[.57, -.53, -.90, .32] -> -.90
[[-.30, .82, -.17, .05, .88, -.02], [-.28, -.79, -.65, -.32, -.58, -.11], [-.55, .54, -.64, -.13, .76, -.10]] -> .88
[.80, -.49, .59, -.33] -> .59
[[-.44, .16, -.58, .71, -.46], [.11, -.03, .02, -.27, .25], [-.37, -.29, -.73, .68, -.29]] -> .71
[.02, .17, -.46, -.11, -.36, -.83, -.16] -> -.83
[[.35, .68, .12, -.37, .12, -.29, -.14], [.05, .30, -.15, -.05, -.15, -.76, -.23], [.20, .70, .04, -.34, .04, -.58, -.19]] -> -.29
[-.27, -.86, -.29, -.22] -> -.29
[.89, .32, .31, -.23, -.67] -> -.23
[-.78, -.41, -.63, -.55, .89] -> -.55
---
[ .32  .63  .74 -.26 -.04  .46] result: .46, .32

[ .51 -.17 -.79 -.23  .11  .39] result: .39, .51

[-.05  .26  .69  .14 -.49] result: -.49, -.05

[ .19 -.26 -.74  .15  .17] result: .17, .19

[[-.59  .58  .58  .60]
 [-.84 -.48 -.48 -.49]] result: .60, -.84

[ .11  .21  .14  .65 -.50] result: -.50, .11

[-.82  .03 -.37  .08  .58  .35  .73] result: .73, -.82

[[-.77  .18  .28  .28  .44]
 [-.52  .10 -.03 -.30  .17]] result: .44, -.52
---
[7403, 7181, 5558, 8349, 2920, 6312, 8888]	8888, 8349
[-63, 803, -688, 89, 223, 378, 349]	803, 378
[[249, 470, 353, 571, 687, 884, 446], [348, 656, 741, 458, 484, 836, 591]]	884, 836
[-619, 258, -109, 773, 585, 968]	968, 773
[209, 211, 214, 43, 208]	214, 211
[[3553, 6581, 4460, 7786, 1848], [1348, 6554, 3822, 1111, 4909], [2290, 3939, 6226, 6402, 7260]]	7786, 7260
---
[[-.23 -.06  .71 -.37]
 [ .35  .56  .43  .38]
 [ .24  .65 -.68  .22]] value -.06

[[-.60  .16 -.32  .28  .04]
 [-.19 -.64 -.36 -.07 -.06]] value .16

[ .09 -.85  .16  .04 -.10  .42 -.59] value -.85

[[ .50 -.87 -.23 -.23 -.33]
 [-.30 -.14  .15  .18  .02]
 [-.15  .03 -.10 -.13 -.01]] value -.87

[-.36 -.05 -.03 -.07  .62  .38 -.64] value -.05

[-.69 -.53 -.44 -.13  .09] value -.53
---
[-1.172  0.387 -0.164  1.605  0.984 -0.071  0.354] ans = 0.354
[  6.910 -15.579  13.688  16.221  -4.866  20.326  16.461] ans = 13.688
[-0.016 -0.141 -0.111 -0.022  0.115] ans = -0.022
[  43.18  -66.84 -146.90  185.51  -98.30] ans = -66.84
[ 0.09  0.10  0.11 -0.16  0.08  0.03  0.10] ans = 0.09
[ 1.20 -1.11  1.82  0.16  1.26  0.31 -0.30] ans = 0.31
[ 142.5  113.2 -190.7  102.4  -91.8  109.9  195.0] ans = 109.9
---
[-115.545   71.665  110.590    4.891    0.487  -20.990] out -115.545
[  9.196   0.148   3.554 -10.733] out 9.196
[ 1.38 -0.13  1.49 -0.43 -1.78  1.14] out 1.38
[-0.099  0.033  0.192 -0.045  0.090  0.030] out -0.099
[ 1.96  0.33 -0.65 -0.58 -1.20  0.83] out 1.96
[ 1.33  0.26  0.56  0.73 -1.10] out 1.33
---
-2,5,50,15
-13,-2,4,-17
4,-25,-34,-17
-> 5

140,160,43,17,91,102,105
204,130,28,33,194,141,120
200,131,74,31,160,197,116
-> 160

-1,22,38,3,26
46,23,-12,0,29
43,24,-34,7,8
-> 22

-34,32,-45,-47,32,21
-33,-44,10,-10,25,-29
17,33,-5,17,-13,39
-> 32

44,29,9,55,64
49,36,45,31,14
68,51,50,37,75
-> 29

45,38,82,23
36,52,72,39
44,43,76,15
-> 38
---
 .48  -.50   .85   .01   .18   .43   .15 -> .18

-.31  -.26  -.46  -.60   .22
-.05   .02  -.29  -.35   .26
-.37  -.39  -.45  -.75   .00
-> -.45

-.02   .35   .41  -.74  -.76   .50   .20
-.21   .16   .03  -.58  -.53   .15   .57
-.40   .63   .42   .13  -.12  -.07   .33
-> -.12

-.27   .41   .24  -.37
-.09   .72   .24   .42
-> .72

 .12   .10   .02  -.39   .25  -.52   .41
 .66  -.45   .19  -.62   .50  -.13   .03
-> .50

 .76   .24  -.54  -.18  -.12 -> -.54

-.52  -.20  -.38  -.28  -.43   .17   .08
 .39  -.08   .24   .17   .51   .05  -.07
 .05  -.36  -.15  -.36  -.16  -.64  -.17
-> -.16
---
array([2, 4, 2, 4, 7, 3, 2]) | 2, 2
array([156,  79, 659, 947, 246]) | 156, 246
array([63, 46, 96, 97,  1]) | 63, 1
array([  24, -580,  704,   19,  415]) | 24, 415
array([-636, -399,  551, -498, -509]) | -636, -509
array([8179, 9378, 8064, 3181]) | 8179, 3181
